Rows near named flat spaces through zero (a row that begins with a name and a colon came from that space):
hj-gj: [-21  -3  -4   0  -1   3  15   3  -9   7  -7  16  -4 -28  18   7   7 -29
  -5   4  31 -21 -12  -4]
mh-bz: [-20 -14   6  -2  10  21  11  19  13  38   4  28  -1  -9  12   2  25  11
 -23 -13  10 -11   1  21]
mh-bz: [  7  11  27  -3  16   4   1 -45   1 -21  16 -18  -9 -28 -21   9   8   7
   9 -15   7   7  -1   7]
sr-dz: [  9   3 -27 -12   4  -7 -14   1  13  -5  15  -7   6  19  12  -3  -9   2
 -10  26  13   4 -33  14]
lb-rn: [ 10  -3 -10  18  -1 -11  18 -15   7 -12 -18  13   2  37  -5  18  17  22
  -8   6 -33  20   9 -10]
lb-rn: [ 31 -37  -5   8   4   8 -41 -17  18 -57   6  -4   0  21  11 -16  -9   3
  29  35 -17  38   3 -25]
mh-bz: [ -8  40  12  -2  -4  13  19 -23 -11   0  15 -24   0 -32   3  19  12   5
 -22 -26  26 -37 -13  24]
hd-gq: [-22   9 -16   7 -12   2  20   1 -16  -9  -4  11   3   0  18   7  18 -10
  -8  -5   5 -26  -2 -10]
hj-gj: [  9   3  13  -4   2   3 -18  20  16   8   9  -9   5  24 -22 -18  -1   9
   4 -15 -22  13   3   5]
hj-gj: [-39 -12  10 -19  -6   5 -20  54  -6  10  11  18   9   7 -18 -49   5 -33
  33 -25 -17 -11  22 -30]
hd-gq: [-20 -24 -13  10  21   1  -2  11   1   3  36  22 -21  19   3 -21  45   7
 -15 -24 -10  12 -32  26]
hd-gq: [-22 -26   0  -5  22  -3 -12  20  -8  23  39  17 -19  15 -20 -35  26  26
   3 -37 -32  21   4  25]
lb-rn: [  4   4  -5  12  11 -24  22 -41  -4 -28 -10   4 -10   6 -15  20  15  -6
   5   7  -6  19 -13 -12]
lb-rn: [ -5   3  -2  16  -5   0   7  -6 -24 -11  12  -7 -11   5  -1  -3  15  20
  -3 -28 -24  -4  11   7]
lb-rn: [  6  -9   7 -22  21 -11   6  -7  21  41 -12  17   6   3 -24  12 -14  28
   0  16  -8  27  20  11]
sr-dz: [ 11  24 -16   2   8 -10  34 -55   5 -12 -11  -5   0 -15  14  49   6   6
 -26  27  34  -7 -31  15]
hd-gq: [  1 -29  -2  10  -5  13 -22  38  -6  16   9   5  -9   3  17 -25  -5   5
  -1  -8  -9   4   8  10]
lb-rn: [  0 -25 -12 -12  12  27 -20 -23  42 -50  10  23  18  11  30   1  22 -12
   8  47  22   6 -20 -24]
sr-dz: [ -3   3  -1 -25  11  -3   7 -22   2  17  -1   5   7 -17  -6  14 -14  22
   2  17   9   2  18   7]
sr-dz: [  9   4  19   3 -15   5  -3  18   1  11 -24  -7   8  -6  -6   0 -21  -9
   9  -2  -6  -4  26 -16]
lb-rn: [ -6  19  -5   3   4 -26  40  -9  -2  30 -24  13   0  11 -19  27   7   8
 -17  -4  -8   3   0   6]
hd-gq: [-51   4 -26 -30 -18  19  10  12 -29   4  11  25  24 -11  30  -7   7  18
   6   2   0 -49  45 -18]
sr-dz: [  6  -8 -11  24   4  -9   6  -4  29 -39 -17  17  -2  30   8   7  29 -52
  -4  22  13  15 -54 -25]
hd-gq: [  7  27   9  -7 -16   8   7 -15  -3 -10 -15 -18  17 -14   1  18 -17   4
   4   6   6 -20  22 -14]
sr-dz: [-11 -40  14   4  14  50 -21  -1  12 -10  36  22  -4  -7  25 -16  40  41
  -5 -19 -13   0  24  15]
lb-rn: [ 21  -9  12   3  -7   5 -18  23  13  12 -13  -7   5  11  -5  -8 -20   5
   5   4 -14  13  16  -4]
lb-rn: [ -3   3 -24  -5  14 -51  17 -32 -39   4   3  -7 -24 -11 -22   6 -21   3
  12   7  -3  22  -9   9]
hj-gj: [ 31  13  23  14  16  25   1 -35  51 -22   8 -11   4  16  -4  26  35  20
 -29  -2   6  13 -33  22]
sr-dz: [  9  33 -37  -9 -12 -16   9 -20  -3 -19  -3 -20  13   7  22  22 -19  -9
 -16  36  31 -20 -37   4]
hj-gj: [ 18 -20  -6  23  -4   7  -7 -22   1 -43   4   9   5  62  -9  -2  27  71
  10 -10 -85  35  52 -19]
hj-gj: [  4  26   4 -19  -2 -28 -13  30  -6  31   6 -27   2  14 -41 -23 -32  -8
  10 -16 -12   7  -6  10]
hj-gj: [-25 -30  18   1  -7  27 -17  83   5  60  -3  24  -5 -25  21 -34  -2 -39
  -8 -21  25 -23  -1  10]
hj-gj: [  7 -34 -48   4  36 -37  34 -41  24  12 -21  48 -14  19  19  42  15   6
 -28  65  23  43 -49  17]
mh-bz: [ -4   0 -17  -7  -3 -15 -14  15  -2 -16   8  -2   4  25  -7 -21  -6 -19
  15   7  -9   7 -14 -15]
mh-bz: [ 30 -13  13  19   3  15 -14 -17  27 -31  -5  -6   0  14   5   8   9   6
  -1  11  -7  21  -7  -6]
mh-bz: [ 27  -1 -24   2 -17 -10 -10   5 -12   4 -11 -16   7  21  13   5 -38  34
  -2  25 -20   9  22   3]
mh-bz: [ 20  21 -13  44 -10 -35  27 -16 -44   0 -10 -34 -39 -23   8  22 -11 -23
 -25 -17  22  -5 -48  30]
lb-rn: [ -4  24   8 -11 -12  -2   6  34  14  33 -24  -5  13 -18   2   5 -23 -52
  -9  11  45 -26 -26  -3]
mh-bz: [ 20 -43  -6  28  17 -13  -2   6   2  20  -6  16 -30   8   6   0   4  11
 -12   5 -10  41 -15  23]
hj-gj: [  3  22 -26 -42  14 -43  -6 -50  -6 -32   9 -19   9  -4 -26   4 -37 -16
  34  47  19  17 -20 -18]
sr-dz: [ 32  22   5   3  -4  39  24 -62  15  -2 -12 -18  13 -43  46  68  -7  54
 -45  31  42 -29  10  33]
hj-gj: [-12  29  13   4 -13   3  13  -7 -17 -15   3 -15   2 -11 -10   2  10 -10
   4 -29  -2 -25   7 -10]
hd-gq: [ 13 -26  21  28   1  20  28 -36  23 -18 -51  37   7  -2  13  44  24  15
  -1  21 -15  16  42 -34]
hd-gq: [ 10  15   7 -19  10   2 -14 -14  13  -2  20 -20   5  -3 -14  -3  -9  12
   1   1   7   4 -10  16]
mh-bz: [ 14  11  21  19  -3  30  12 -17  17  -5  -5  -7   1 -16  18  27  21  12
 -28 -10  17 -16  -7  17]
sr-dz: [ -3  15 -39 -23   2 -16   0 -17   1 -13  12  -5  11  11  13   6 -11  -2
  -5  36  22  -7 -31   4]
mh-bz: [-16  -7  11 -27  14  16 -11  -2  17   6  17  15  13  -1 -12 -12  10  18
  11  -2  -7   2  21  -2]
sr-dz: [  6  19   7 -10 -11   5  16 -20  -3   6 -25  -7  15 -25   6  29 -23   7
  -1  18  16 -18  26 -10]
hd-gq: [-20   9 -26 -35   0 -35   6   4 -12  15 -14   9  12  -6 -11  -3 -34 -29
  22  35  18  -3  -1 -22]
hd-gq: [  0 -13   9   3  17 -18  -5   8  -2  17  10   3 -17  11 -31 -17   5   6
   7 -21 -23  29  -2  12]
[ -3  30   0  -2 -14  19   6   1   3  -5   6 -14  14  -2  14  10   8   4
 -19  -9  14 -34  -8   8] => mh-bz
[  7  -3   1  10 -11  15  -5   5  15 -21 -12   3  10   7  18   4   5 -17
  -1  13   7  -7  -5 -18] => sr-dz
[-34 -28 -17 -34  47 -13   8 -41   9   0  34  42  -8  -3 -15  -4  33  21
  10  14   3  27  -9  10] => sr-dz
[ 27 -14   7   8 -11  12 -28  21  25 -14 -17  -6  11  18   9  -9 -19 -16
  10  23  -3  13   1 -20] => lb-rn
[ 15 -11  30   4   3  18   5 -23  15  -2 -21   9   9  -6 -10  19   2  34
   9   1 -24  15  52 -14] => hd-gq
[  6  -3  10  15  -9  33  -7   0  36 -41  -9   9  18  18  22   6  30 -21
  -5  10   6 -10 -12 -26] => lb-rn
[ 38   6  26  22   5   4  22 -28  34   9 -43  -3   0 -13   0  48  -4  -3
 -22  20  21  15 -11   5] => sr-dz
[  0  -4  13  -6  11  13 -10   6  29   0   8   7   5   5  -5  -6  15 -12
  -3   0  10   5 -18   2] => hj-gj
[ 35  10  14  49  -7  19   4  -2  -7   4  13 -34 -27  -4  19  16  17  30
 -47 -40  -1  -6 -27  53] => sr-dz
[ 25   6  23  16  15 -12  23 -25  13  25 -23  -5 -14 -15 -19  33  -2   9
 -18  -3   7  22  -9  21] => sr-dz
[-10  16 -14  -2  -8 -27   8  13 -41  24   5 -18 -15 -19  -5  -8 -25 -11
   0 -15   9 -13  -8  16] => lb-rn
[ 13  -7  27  12  16  50  -7 -14  48 -10  20   6   3   2  16  12  47  25
 -32 -14  10  -1 -18  27] => mh-bz
[ 12 -11   3  31  -7  -5  -4  25  -8   4  -6  -5 -19   8   5  -9   3 -18
  -8 -17  -6   8 -18   7] => hd-gq
[  0 -11  -1 -27  26 -10   7 -38  28  -2  -9  24  12   0 -16  18   0   8
  13  38   7  26   6 -13] => hd-gq
[-16 -21 -46 -10   3   1 -11 -10 -18 -24  32  13  -1  14  33 -12   9  27
   0  20  -6  -3  -3   6] => lb-rn
[  4  25   4   7   0 -14  20   7  -1  31  -8 -12  -8  -6 -10  14  -2 -10
 -25 -15  16  -8 -27  25] => hj-gj
[ 29   8   8 -27   2  13 -12 -34  35 -13 -20 -11  28 -18   8  28 -37   4
   9  57  31   4  10 -14] => hd-gq
[ -2 -14 -40 -21   8 -26 -15 -15  -9 -23   9   1  -3  -8  18  -8 -28 -31
  18  53  34  10 -35  -9] => lb-rn
[ -3   1  10  -4   1 -24  -3  20 -19  25  -1  -7 -10   3 -35 -20 -18   1
  18 -23 -26  16  20   0] => hd-gq
[-19 -48 -16  15  25   9   7  -2  16  -3  12  51 -15  18  21  -3  52   7
 -14   4  -6  21 -19   7] => hd-gq
[  7 -29 -18  21   4   5  18 -14  -1   8 -17  25 -11  -8  37  27   9  15
 -23  24  12   6  -4  12] => hj-gj
[-17  20   3  -9 -24  24  10 -12 -34  -6   2 -11  13 -35  22  11 -10  26
   3 -11   3 -46  51  -7] => sr-dz
[ 35   0  20  -3  -6  -6 -18  30  26  34 -30 -15  10   9 -18  -1 -44  -6
   4  16  -3  21   9  -1] => sr-dz
[ -6   6  -7  20  -5 -24   3  19 -17  -9   3  -7 -16  20 -14 -18  10 -31
   3 -24 -13   5 -28  -5] => sr-dz
[ 10 -18  14  11  16 -28   3 -28 -14 -14 -11  -1 -24 -20 -27   0 -10 -20
  29   1  -5  36   2 -15] => mh-bz

Rows near named flat spaces through zero (a row that begins with a name and a colon came from that space):
sjfz: [ -3  -4 -13 -19  -4 -19  19 -32  21  -7  -1  -3 -10  33   6  -8  21   3
  14  11   9  15   3  18]
sbgg: [  1  37  44  -6 -49 -26  24  19  -6  25  22 -69 -53 -32   4  38 -14  11
  15  25  -1  38 -49  31]
gszn: [ -1 -16 -13  -7  48   0  -3 -21   5 -10  -6  12  10  10   2 -30   8   3
  26  10   1  -6   5  -8]
ncbt: [-13 -13  -8  -9 -14 -20  -3  -1  16  -1   1  17  -1  18  -9   9  37   1
  -4   2 -11 -15   0  24]
sjfz: [ -1  -2 -38  -7  24   4  19 -14   5 -11 -15 -19  15  13 -23 -37 -58 -25
 -32   7  25 -12  -3   6]
ncbt: [ 27  15   2  10   1  11  -1  31 -41 -15 -40   2 -16 -12  13  25 -23   7
  -6  24   2  31  33 -28]
sbgg: [  9 -11   8 -16   1   2   4  20  -4 -13 -10  23  11   6  15  -3  22  -4
 -17  18  -6  -4   6  20]
gszn: [ -2  16  23   5 -55  16  14   4  16  14  23   6  14  -2  30   8   1 -13
 -25 -23  -5  25 -11  -3]
ncbt: [-12   0 -28  20 -16  -7  10 -13  15   5  -1  34  22  10   4   3   5  -9
 -18  -4 -12   1  17  -8]
ncbt: [ -7  -9  35 -11  13   7 -30  27   3   2   9 -11   0 -16   4 -13  17  -4
  20 -11 -15 -15 -44   9]
sbgg: [-16 -16  23 -11  13  13 -11  17 -15   8  16  -6 -14 -23 -53  20  -8  28
  -8  -4  -7 -27  25 -11]
ncbt: [  7   3  56 -35  -8   8  10  16   5   6  29 -37 -12 -14  19 -13   6  -1
   5   6   6   8 -47  35]
sbgg: [-10   4  45   8 -12  -8  -7  49 -25  19  11   6 -22 -52  -7  47  22  28
  10  28 -40   6  -2  -1]
gszn: [ 17  -9 -11 -17  11  -5 -21  31 -26 -29 -47  -6 -24  18 -22  14   2   3
  -8  16  10 -11  20   9]
sbgg: [ -6   4   7  14 -15  -3  -9  16 -11   9   2   6 -11 -17 -13  31   7  14
   0  -1 -15  -1  13 -11]
sjfz: [  1  22  16  25 -38   2   7  -8   3  24  26   0   0 -19  25  22   4   4
   6 -17  -7  21  -8 -12]
sjfz: [ 40   8  -4 -12 -24  17  13 -45  -6  -9  13 -11  -7  37  19   8   6  10
  -8 -33  55   4  38   7]
sbgg: [  8  23   2  16  -5  -5   5 -16   4  12  10 -29  -4 -10  26  -9 -18 -10
  24  -7  10  20 -35  -2]
sbgg: [-17  -2  33 -19  14  -2   2  10  -5  11  15 -36 -31 -24 -32   7 -12  23
  22  17  -9   7 -12  -2]
gszn: [ 15 -15 -35   3  40 -17  12 -41 -16  -4   5  16  -2   8 -20   7  17  28
  11  19  22 -33  50  13]
sbgg: [-10 -10 -20   4  32   3  -1 -25  15  -3   0  11  19   9   0 -32  -7  -7
  13  -5   0  -5  -1 -15]
ncbt: [-27  -5 -29  31  16  -3  -4  -7   4  12  -1  26  17 -15 -27   1 -16   2
  -2  -3 -23 -12  19 -33]
sjfz: [  6  14  13   9  -8 -12  10  13  10  18  29 -17  25 -30  35 -24  -5 -33
 -11   5  -1 -19 -77  52]
sbgg: [-13 -11 -32  17  13  -5   6 -17  16   2   1  41  34   6   3 -17   8 -11
 -10   0 -13 -14  11  -5]
gszn: [ -2   6  -3   7   5   3  -1  33 -14 -12 -41  13  -1  -7  12   2 -18  -9
  -4  28 -23  34   7 -28]
gszn: [ 12   7  12   1 -21   2  -2  -5   6   4  14  -2   4   3  26   1  17  -6
   2 -17   8   0 -17  15]
ncbt: [-13 -21  13 -34   6 -15  -9  -7  22  -3  17 -16 -12  19 -21 -12  35   4
  13  -5   4 -29 -26  41]
ncbt: [  5   6  18  12  17   4 -23   0 -11  12  17 -26 -10 -26  -4   1  -6   8
  31 -18   5 -16 -25  -6]
gszn: [ 26  22  40   2 -25  -6 -10  43 -33   4  -4 -29 -32 -30  23  36   9   8
  10  15  -1  14 -25  20]
sjfz: [ 15  11 -10 -11 -22  -1   7 -18   0 -19 -32  -7 -27  41  17  14   6   7
  14   1  16  49  31 -21]
ncbt: [ -5 -10  -2  -2 -30 -14 -16  19  17  -8 -11  38  13  22  22   8  56 -14
  -9  -6 -22  -8 -11  24]
sjfz: [ 21 -12 -14 -32   9 -19   4 -25  16 -14  11 -26   4  35   6 -32  22 -19
  -5  -6  42 -44 -38  75]
gszn: [ 27  -6 -38  14  42 -27 -23 -26  -8 -14 -16   6   4  17  20 -16  33  -5
  39   1  20 -35 -14  26]
sjfz: [  3   4  19 -11   1   5  24  10  -6 -13 -29  28 -10   6  40   7  14  15
  19  47 -27  74  34 -36]
gszn: [-24   6 -12  17 -25  13  12  -8  32   8   3  26  34   8  19 -20 -18 -26
 -21 -18 -20  27  -7 -30]
ncbt: [ 43  21  11 -17 -34   9  30   9 -21 -18 -23  -8 -12  18  46  14  -7  -5
 -24  22  26  47  20  12]
gszn: [-23  -6  -4  -1  35  10   7  20  -3  -9 -31  15   5 -12 -11 -18 -33   0
   4  36 -32  35  16 -47]
sbgg: [-22 -15 -21  -7  22   7   2 -30  15   2  11 -10   3  13 -51 -16 -26   7
  -5 -19  13 -23  20 -15]
sjfz: [  2 -12  18 -17  20   7  30 -10   1   0  15  29  15  -5  24 -12  20  15
   2  33 -11  17  22   2]
sjfz: [-14   3  -5   3 -17 -15   6 -22  17   8   7   2 -13  13  -3  13  19  11
  19  -2  -8  16   7  -6]
[ 29  20   1  25 -14   5 -12  15 -29  -2 -18   3  -7 -12  29  25  -2   1
   7  -4   5  16  10 -17] => ncbt
[-27 -26   5 -14  58   8 -33  16   0  -7 -10 -10  -4 -11 -49 -26 -14   6
  21  -1 -15 -29 -11 -19] => ncbt
[ 16  -8   3 -26 -29   7   2   5 -11 -13  -3  -2 -16  26 -23  27  12  12
 -36 -11  26 -17  40  21] => gszn
[  2  -5  -6   7  30  16 -27 -13   4  -3   2 -11  12   2  -1 -30 -14 -10
  21 -33  12 -19 -19 -18] => ncbt
[ 14  -4  60 -33  -1  23  11  -2   0   3  34  -9  -6  -7  30  -5  24  18
  15  -1   7  19  -5   9] => gszn
[-11 -16   5   6  19  -5  -9  25  -5  -4 -14  49  14 -13  11   5  36   8
   8  27 -40   1  14 -10] => sbgg
[ 21  -8  23 -17  22  13 -17  46 -26 -24 -33  10  -1  -6  22  -6   9  -4
   0  24  -9   6  -2   1] => sjfz
[-32   1 -14   8  11  -4  17   3   8   1 -24  16  -4  -4 -15   0 -24   6
   6  32 -34  43  23 -46] => sjfz
[ 20   5  -4 -11   2   5  10  10 -23 -18 -31  -5 -16  10   1  11 -16   6
 -10  23  13  22  31  -8] => ncbt
[-18   1 -44  20 -16  -2   1 -37  15   9   8  -3   4  19 -46   8 -26   0
 -18 -38  17 -21  29 -19] => sbgg
[ 17  11 -10  -3  -8  -2   1   1   0  -8 -10 -24   1  11  14 -14 -18 -23
 -11  -6  23  -3 -28  22] => sjfz
[ 18  -4   7 -13   7   0 -20   9  -4 -16 -15  -6  -6  15  18  -9  20  -7
  14  -5  10  -6 -16  15] => gszn
[  2  -4 -12  -4  27   7  -1  23  -9 -12 -22  -8  13  -7  -9 -26 -38 -21
 -22  15   2 -11 -15   3] => sjfz
[ 13  -1  -4 -11  -7   4 -20  38 -13 -28 -50   4  -9  20   8   3   0 -15
 -12   8  -3  13   3  -4] => gszn
[  1  30  19  31 -51 -14  20  -2 -10  42  50 -23 -14 -45  -3  49  -7  15
 -11  -7   1  -5 -13  20] => gszn
[  4  -1   8   4 -13   3 -19  -1  -6   3   7   1 -11   2  -7  22  20  14
   9 -23   4 -11  13  -6] => sjfz
[-32   9   6   8 -14  -8 -13  36  -2  15  -3 -41 -24 -29 -56  18 -43  -3
 -12  -1 -17 -10 -29  -6] => gszn
[-25 -12  -1  13  16   0 -28  26  -6   6  -5   8   0 -23 -40   9  -6   6
   1  -6 -26 -27   0 -18] => sjfz

Rows near named flat spaces through zero (a row that begins with a name and a colon came from that space):
dm-ch: [  9  20 -15  -8  -4  12  11  -4 -22   6  -1 -24 -25   9   5  22  -6  28
  -7  -4 -12 -33  13   1]
dm-ch: [-28   0  11 -21   9  15 -16 -16   9  -2  -4   3   4  -8   2   4  39  36
  -2  12 -15  15   0 -12]
dm-ch: [-21  -6  17  -9  12 -17 -36  27   3  -2 -22  18  36 -28 -12 -50   6 -25
  33   7  18  55 -27 -13]
zz-zg: [  1   8  -3  -8  -4  19  -3 -25   3   0  -7 -10  -5 -25  27   0  17   8
 -20  21  15 -32 -12   4]
qr-nt: [ -3   0  32  18   4  16  26 -26  19   2  14  -4  -7  24 -21  25  33   3
  -9   3   7   1  23   0]
zz-zg: [ 22 -31  69  54  23  29  43 -11  42 -33  62   6 -38  46 -34  42  15 -26
   3 -34 -25  18  52   5]
ds-bn: [-21  25   8   5  -9   2  27 -14   0  14 -20   8  27  15 -31  -4   9 -14
  25  11  43  19  -1  -7]
ds-bn: [-17 -13 -22  29 -33 -12  51 -25  38 -13  19  61  42  27  -6  13 -33 -51
  14   0  43  18  -5  13]
qr-nt: [ 16 -29   0  12   8 -13  -2  19   9 -12  23  14  -9  16  -2   4 -24 -13
  -3 -25 -33  15  11   5]
mf-jq: [-20  10 -17  -6 -14   8  12  -3   0 -13   4  17   7   2   4  11 -14   7
  22  -2   5   4  -1  -3]
mf-jq: [-28  12 -35 -35   1  20   5  -5 -12 -15 -12  29  10   1   6  -2 -32  24
  36 -12 -25  20  -7 -13]
dm-ch: [-22  -8  42   9  12  -6 -15  14  16  -5   6   5  13   2 -28  -8  37  -3
  21   1   5  46   6 -13]
nj-cg: [ -3   1  22   5  14  11  18 -24  10  12 -10   5  10  19 -27  -2  19  -7
   0   4   7  18   8  -5]
zz-zg: [-26   1  32  27 -21 -30  -1   1  24  15  10  -4  26   9 -25  13  59  -4
  -8  25  48  16   6  -1]
qr-nt: [ 13  -8  -9  17  -8  12  34 -10  11 -18  28  13 -16  23   3  29 -28 -10
   0 -19 -12 -14  18  10]
mf-jq: [  0  -1   0   4   0 -13   7   1  -2  13  -2  -1   5  21 -18   7   4   3
  -4  -4  -3   9   9  -1]
dm-ch: [-31  13  36  13  -8  16  12  -7  16 -14  23  -7  -7  11 -20  33  48  23
  18   5  14  11  24 -10]
nj-cg: [ 13  16  32   2  23  35  25 -36  -3  15 -14 -23 -17  15 -21   6  27   5
 -11   5   3 -12  16  -4]
dm-ch: [-24  20  14  -5  -3   3  -9  15  -7  -5  -7  -6   7 -12 -11  -6  15   7
  32   6  19  17  -3 -12]
nj-cg: [ 27  16  22   3  30  74  50 -54   3 -16 -17   8 -18  -5  -1 -17 -28 -43
  18  -5  15 -16  -2   1]
qr-nt: [ 24 -13   3  10   3  -2  -8  13   0 -10  15  -9 -19  -9  15   0 -14 -11
 -12  -9 -12 -17   1   8]
qr-nt: [  0  -2  -3   7  -4 -15 -13  46 -11 -18  17   0  -9  -1  -4   0 -27  -4
  31 -22 -13  15   6  -3]
mf-jq: [ -9  11 -38   6 -23  10  53 -20   4 -11   7  37  14  30  -4  21 -50 -18
  24 -13  14  -2   5   6]
zz-zg: [ 19 -20  35  37   2  -4  20 -15  29   2  23  -1  -5  19 -14  15  22 -28
 -26   1  14  -4  16  12]
dm-ch: [ -9   9  22  -4  13 -10 -22  30 -14   6 -14 -12   5  -5 -24 -21  12   1
  27  -3   1  32  -1 -14]
nj-cg: [-24  -5  12  -5  12  19  21 -27  20  -6  -3  34  21  19 -22   0   8  -3
  20  -3  -4  40   5 -10]
zz-zg: [  7 -28 -25  13 -25 -39   2 -26  27  25   9  13  23  10  19  16  19  -4
 -66  23  14 -25  -8  21]
ds-bn: [ -9  12  11  -3   5   8   5 -10  -2   7 -16   0  11  -1 -13 -10  11  -4
  11   8  17  11  -4  -6]
ds-bn: [ -1  -9 -27  26 -29 -25  35   7  13  -8  26  29  13  35  -8  27 -39 -24
   8 -17  11   4  11  12]
qr-nt: [ 13   9 -25 -13  -7   1 -18   7 -18   0 -14 -12  -6 -35  34 -18 -21  -4
  -8  10   9 -33 -24   7]
mf-jq: [  0  12 -10  33 -36   3  44 -12  15 -16  26  11   1  10   7  30 -19 -30
   8   2  47 -29   6  15]
ds-bn: [-12  -2 -12  15 -20 -10  29 -11  15  -1   9  27  22  22 -11  14 -12 -18
   8  -1  22  10   3   5]
ds-bn: [-12   3  14  -4   5  22   0 -27  17  -7 -17  17  21 -28   9 -27  13 -25
   7  21  33   9 -24  -2]
mf-jq: [ 14   5   0   2   1  12   0   1  -7  -7   2 -12 -16 -13  14  -2  -9  -5
  -3  -1   2 -22  -2   4]
dm-ch: [-18   4 -12 -24   1  14 -11 -18   1  -2  -9   5   5 -15  17  -1  14  26
  -5  12  -8  -3 -10  -5]
nj-cg: [-31 -10  13 -15  12  37  11 -38  28 -21  12  29   3   6   0  17  25  26
   8   0 -24  24   9 -11]
qr-nt: [ 11 -14  49  16  20  14   7 -39  26  17   3 -16  -7  11 -16   9  61   1
 -42  17   4  -5  15   3]
nj-cg: [ 12 -28   5   8   1  25  -5 -26  35 -33  23  21  -7 -37  48  -6  -3 -27
 -22   9   3 -22 -18  14]
nj-cg: [  0 -24   8  24 -19 -83 -36  37   9  42   2 -16  30  13 -21  -3  43  -4
 -42  18  21  16  -1   8]
zz-zg: [  2  11  52  20  10  34  12 -17  15 -14  12 -19 -19 -11  -8   7  37 -11
   6   9  25  -9  12  -3]
nj-cg: [-47  17  -2 -32  13  36  19 -21  -2 -12  -2  22   2  30 -26  25  12  54
  41 -14 -38  40  23 -25]
mf-jq: [ 48  -4  47  19  14  13 -43  16  -4  -8  10 -62 -47 -63  40 -20  33 -18
 -39  19  16 -60 -12  13]
zz-zg: [-20  -3  -6  -5 -20  15   0 -38  24  -8  17   2  -3 -15  33  31  41  32
 -34  27   8 -33  -1   6]
qr-nt: [ 11 -18 -27 -21   9   4   2 -50  11  24 -27  20  21  -3  21 -17   0  -3
 -48  19  -7 -13 -22   9]
ds-bn: [-31  -9  -9  -5  -3 -21  36 -37  15  40   4  18  21  86 -53  55  42  57
 -28  -4 -35  32  42  -8]
zz-zg: [ 46 -26 -48  -5  -4 -17   1 -30   1  26 -16   6   5  -7  41 -15 -33 -22
 -70  12  -7 -49 -25  27]
mf-jq: [ 17 -16  14 -20  38  -8 -34   8 -13  24 -25 -16  -4   0 -12 -28  16  16
 -20  -4 -42  20  -2  -8]
ds-bn: [ -6 -22 -20  12 -16 -14  22 -14  24  -5  23  32  13  28   1  25 -12  -5
 -13  -7  -7   6   8  10]
[ 48  -2  69  40  28  46  26 -33  19  -9   9 -29 -35 -12  -5  -8  22 -53
 -20   6  30 -32  10  12] => zz-zg
[  2  -6   7  -5  23  -4  16  -4  -7  22  -7   2  -2  52 -43  12   3  21
   0 -21 -41  32  28  -9] => ds-bn
[ 21 -12  25  37  -7 -42   4   2  14  34  -9  -9  26  11 -25 -17  22 -49
 -30  18  50   4  -6  13] => zz-zg
[  0  13 -25 -18  -7   5  -6 -13 -12   8 -22  -2   8 -22  22 -14  -8   3
  -8  16  14 -22 -21   3] => qr-nt
[  4   4 -18  15 -19  13  36 -17  11 -17  13  21   3   3  13  12 -34 -30
   9  -3  25 -19  -3  11] => mf-jq
[  7 -55   4  -7  38  13  16 -42  39  -2  10  52  11  39 -12   1  -5  -4
 -27 -20 -65  45  12   1] => ds-bn
[ 11 -25  13   9   2  19  -7 -26  32 -21  21   9  -9 -29  37   0  15 -15
 -31  13   2 -23 -11  12] => nj-cg
[ -5  -8   4  10  -8   9  17 -22  20  -9  19   9  -3   9   6  23  13   3
 -13   3   2  -9   9   5] => dm-ch
[  8  15   8  -2   8   2  -5  19 -20   4 -10 -19 -10  -3 -10 -10  -7  -1
  16  -6   1   0   2  -5] => ds-bn
[ -4  29  14  -2   1   9  -4   9 -18   4 -22 -19   3 -20  -8 -20   6 -10
  25  11  35  -2 -10  -7] => ds-bn
[ -4  -6  11   1  11  24  17 -27  18 -11   0  23   8   2  -3  -6  -1 -17
   8   0   3  14  -2  -1] => nj-cg
[ 13 -20 -17 -13  11  10  13 -59  18  23 -20  19  16   5  16  -7   9  -4
 -53  19  -7 -16 -14  11] => qr-nt
[  9  -4 -36 -10  -7  -1   3  -3  -6  -4  -4  14   2  -7  23  -6 -37  -7
  -5  -4  -8 -15 -13   8] => qr-nt
[ 13  12  12  16  -1  -8   9  22 -15   4   4 -20 -14  14 -20   6  -8  -8
  13 -12   6  -3  15   0] => dm-ch
[-33  15  21  11 -15 -36 -12  30  -1  16  -9  -5  32   7 -38  -7  34  -1
  28  12  40  39   0 -12] => zz-zg
[-27  37  18   1 -13  17  16 -10  -6   3  -7 -16   2   0 -18  15  32  16
  24  16  38  -4   8 -11] => qr-nt
[-53 -30  14 -17  10  34   6 -46  53 -33  25  59  21   6   5  21  38  29
   8   3 -31  49   6 -13] => nj-cg
[ 10  -4 -24  -5   4  15  26 -20   1  -6  -7  27   6  10   6  -6 -43 -21
   6 -11  -7   0  -6   5] => mf-jq
[ 46 -24   0   9  24   7  14 -22   6  10 -12   9  -3   5   4 -25 -31 -45
 -29  -8 -10 -10  -9  14] => mf-jq
